Each row has a name. Each question is about the rows just above it.

Columns, left to right: B Z J E Y
[-1.21  2.60 -9.16  2.38 -5.76] -> Sorar
[-4.47 -2.18  2.49  1.76 -4.37] -> kosoz
[-0.21  3.29 -3.08 -2.06  1.27] -> fafi
[-2.29  5.20 -0.72  3.95  6.74] -> tol
[-5.12 -1.34  2.91 -3.48 -1.14] -> Kodib
[-0.08  2.54 -1.94  3.02  0.09] -> lusa
[-3.96 -1.24 -1.07 -1.21 -1.74] -> Niso
[ 5.03  2.60 -9.16  2.38  8.44] -> Bef
[ 2.04 -2.48 -0.77 -2.21  0.60] -> mon
[-3.96 -1.24  2.40 -1.21 -1.74] -> mape
[ 5.03  2.60 -9.16  2.38 -5.76] -> Lunas
[-9.16  2.49 -3.08] is in which column, read top down? : J
Which column holds this, read top down? [ 0.09 -1.74] : Y
Which column holds this, read top down? [ 2.38 -2.21 -1.21  2.38] : E
Which column holds this, read top down? [ 8.44  0.60 -1.74] : Y
Which column holds this, read top down? [-0.72  2.91 -1.94] : J
[-0.08 -3.96  5.03  2.04 -3.96] is in which column, read top down? : B

Columns, left to right: X K Q W L G M N T
[ 0.14  1.40  0.42  3.00  2.98  2.94  2.49 -1.52 -4.09] : Niso
[-0.91  0.26  3.74  1.71  3.06  1.12  0.10  2.31 -2.85] : lusa
[ 1.08 -0.18  2.58  0.78  0.85 -0.68 -0.44  2.98 -0.21] : fafi
[-1.07  2.57  3.90  4.85  6.34  4.49  2.57 -0.39 -7.71] : Bef
[-1.59 -0.19  4.67  1.46  3.30  0.80 -0.99  2.65 -2.92] : Lunas
[ 1.64 -0.45 -3.30 -1.33 -3.08 -1.41 -0.04 -1.44  3.08] : tol
[ 2.16 -1.88 -0.39 -3.50 -4.68 -4.98 -3.54  3.06  6.38] : Kodib
[ 1.19 -1.39 -2.42 -2.41 -3.59 -2.45 -1.11  0.15  4.29] : kosoz
[ 0.17  1.57  2.13  4.03  4.34  3.39  2.61 -0.37 -5.38] : zusug
[-0.70  1.20  3.04  3.27  4.34  2.88  1.71  0.51 -4.99] : Sorar
[ 2.08 -1.59 -0.58 -2.51 -3.87 -3.97 -2.78  2.15  5.13] : mon
[-2.85 -0.21 -7.71 -2.92  3.08  6.38  4.29] is in which column, read top down? : T
Which column holds this, read top down? [ 2.57 -0.19 -0.45 -1.88 -1.39  1.57  1.20 -1.59] : K
[-0.19 -0.45 -1.88] is in which column, read top down? : K
Which column holds [6.38 4.29] top down? : T
Which column holds this, read top down? [-1.44  3.06  0.15 -0.37  0.51] : N
Which column holds this, read top down? [-0.91  1.08 -1.07] : X

Columns, left to right: P C A U D V H R S
[-6.67  2.85 -5.94  2.93 -2.32 -5.27 -2.96 -2.62 -0.26] = tol
[ 2.21  8.08 -8.91 -6.71 -4.35 -7.58  8.20  6.91 -4.65] = Sorar
[-5.37 -5.21  0.11 -2.97 -7.60  3.80  2.93  1.17 -4.56] = Lunas
[-1.03 -2.71  2.43  1.36  1.04  3.81  5.23  0.34  1.70] = mon
[-5.84 -0.59  1.92 -5.80  1.94  2.35 -1.15 -1.85 -0.57] = Kodib
[-7.58  3.80  3.81] is in which column, read top down? : V
Which column holds [-5.27 -7.58  3.80] top down? : V

Columns, left to right: muv nimul dazus Minid nus Nudit
[-0.64 -1.50  1.51 -1.55 -0.40 -0.45] = Lunas
[-1.28 -5.48  7.10 -4.61 -2.00 -4.19] = zusug
[-1.28 -5.48  7.10 -4.90 -2.00 -4.19] = kosoz
[-0.28 -0.21 -0.16 -0.28 -0.21 -0.24] = Kodib
[-0.29  1.62 -3.26  1.15 -3.01 -2.46] = Sorar
[-6.97 -0.05 -4.51 -4.59 -2.23 -2.49] = Bef
[-1.88 -1.10 -1.89 -0.64 -1.94 -1.84] = mape
[-1.34  1.97 -2.23 -0.38 -1.03 -0.57] = fafi
[ 0.82 -3.36  0.16  1.30  5.41  5.69] = lusa
[ 1.05  1.65 -1.69  1.23 -2.41 -1.22] = Niso
[-4.36 -2.36 -2.19 -3.74 -5.71 -2.88] = mon
Which column holds this, read top down? [-4.19 -0.24 -2.46 -2.49] : Nudit
Which column holds [-3.26 -4.51 -1.89 -2.23  0.16 -1.69] top down? : dazus
Which column holds [-3.26 -4.51] top down? : dazus
Which column holds this, read top down? [ 7.10 -0.16 -3.26] : dazus

Columns, left to right: pepu Pipam Leka fer ritik zodid
[ 0.00 -0.03  0.16  0.11 -1.50  0.01]  Niso
[ 0.09 -0.18  5.55 -0.96 -1.11 -6.86]  Sorar
[-0.14  0.00  4.81  0.09 -0.30  6.19]  tol
[ 0.00 -0.03  0.16  0.11 -0.21 -0.13]  zusug
[ 0.03 -0.12  6.07 -9.08 -1.50  0.01]  fafi
[-0.11 -0.05  2.45 -0.47 -1.00  5.64]  lusa
Which column holds [-0.21 -1.50] top down? : ritik
[ 0.11 -9.08 -0.47] is in which column, read top down? : fer
Which column holds [ 0.09 -0.14  0.00  0.03] top down? : pepu
[ 0.01 -6.86  6.19 -0.13  0.01] is in which column, read top down? : zodid
[-0.14  0.00] is in which column, read top down? : pepu
Which column holds [5.55 4.81 0.16] top down? : Leka

Columns, left to right: Zov vugun pige Pota ziru Kugum
[ 4.50 -0.05 -2.33 -1.37  1.46 -2.26]  Lunas
[ 1.87 -0.02  0.49  2.36 -1.78  3.33]  kosoz
[ 1.87 -0.07  0.49  2.36 -1.78  3.33]  Sorar
[2.36 2.36] is in which column, read top down? : Pota
[0.49 0.49] is in which column, read top down? : pige
Which column holds this, read top down? [-2.33  0.49] : pige

Columns, left to right: mibo nibo deru rufi zol
[-4.20  0.77  0.14  0.37  0.28] -> fafi
[1.48 0.77 0.14 0.37 0.28] -> mape
[ 3.31  4.90 -8.62  7.67 -8.04] -> lusa
[-1.42 -0.27 -0.37  7.79  1.66] -> mon
[-6.53 -0.74 -0.34 -2.97 -2.48] -> kosoz
[1.15 0.16 2.39 1.40 0.25] -> tol
Which column holds [ 4.90 -0.27] top down? : nibo
Which column holds this, read top down? [-0.37 -0.34  2.39] : deru
Which column holds this, read top down? [-0.34  2.39] : deru

Columns, left to right: Vub gure lop Vor dima loz
[-1.67 -4.58  3.20  1.19  2.30  2.42] = Lunas
[ 2.33 -3.12 -5.06 -0.32  0.30 -9.38] = kosoz
[ 1.28  1.47 -0.58 -0.76  5.82 -0.34] = lusa
[-1.67  1.47  3.20  1.19  2.30  2.42] = mape
[ 1.28  1.47 -0.58  1.28  0.51  0.25] = Kodib
Which column holds this, read top down? [1.19 1.28] : Vor
Which column holds this, read top down? [-5.06 -0.58  3.20] : lop
Which column holds [-0.34  2.42] top down? : loz
Which column holds [-5.06 -0.58  3.20 -0.58] top down? : lop
Which column holds this, read top down? [ 3.20 -5.06] : lop

Columns, left to right: lipu mipov Kelud rok
[-1.78  1.65  1.34 -3.61]  zusug
[ 0.38 -4.48  2.13 -5.53]  Lunas
[-8.23 -0.71  0.16 -5.63]  Kodib
[-6.46  3.45 -4.27  4.40]  Bef
[-4.93 -3.83  3.36  3.13]  lusa
[-0.17 -0.29 -6.60 -2.76]  kosoz
[-0.14  0.09  0.09 -0.37]  Sorar
[ 3.12 -4.00 -4.83  4.95]  tol
[ 0.09 -4.00] is in which column, read top down? : mipov
[-4.48 -0.71  3.45] is in which column, read top down? : mipov
Which column holds [-3.61 -5.53 -5.63  4.40  3.13 -2.76] top down? : rok
Which column holds [-6.46 -4.93 -0.17 -0.14] top down? : lipu
Which column holds [-0.37  4.95] top down? : rok
Which column holds this, read top down? [ 1.65 -4.48 -0.71  3.45 -3.83 -0.29  0.09] : mipov
Which column holds [ 0.38 -8.23 -6.46 -4.93] top down? : lipu

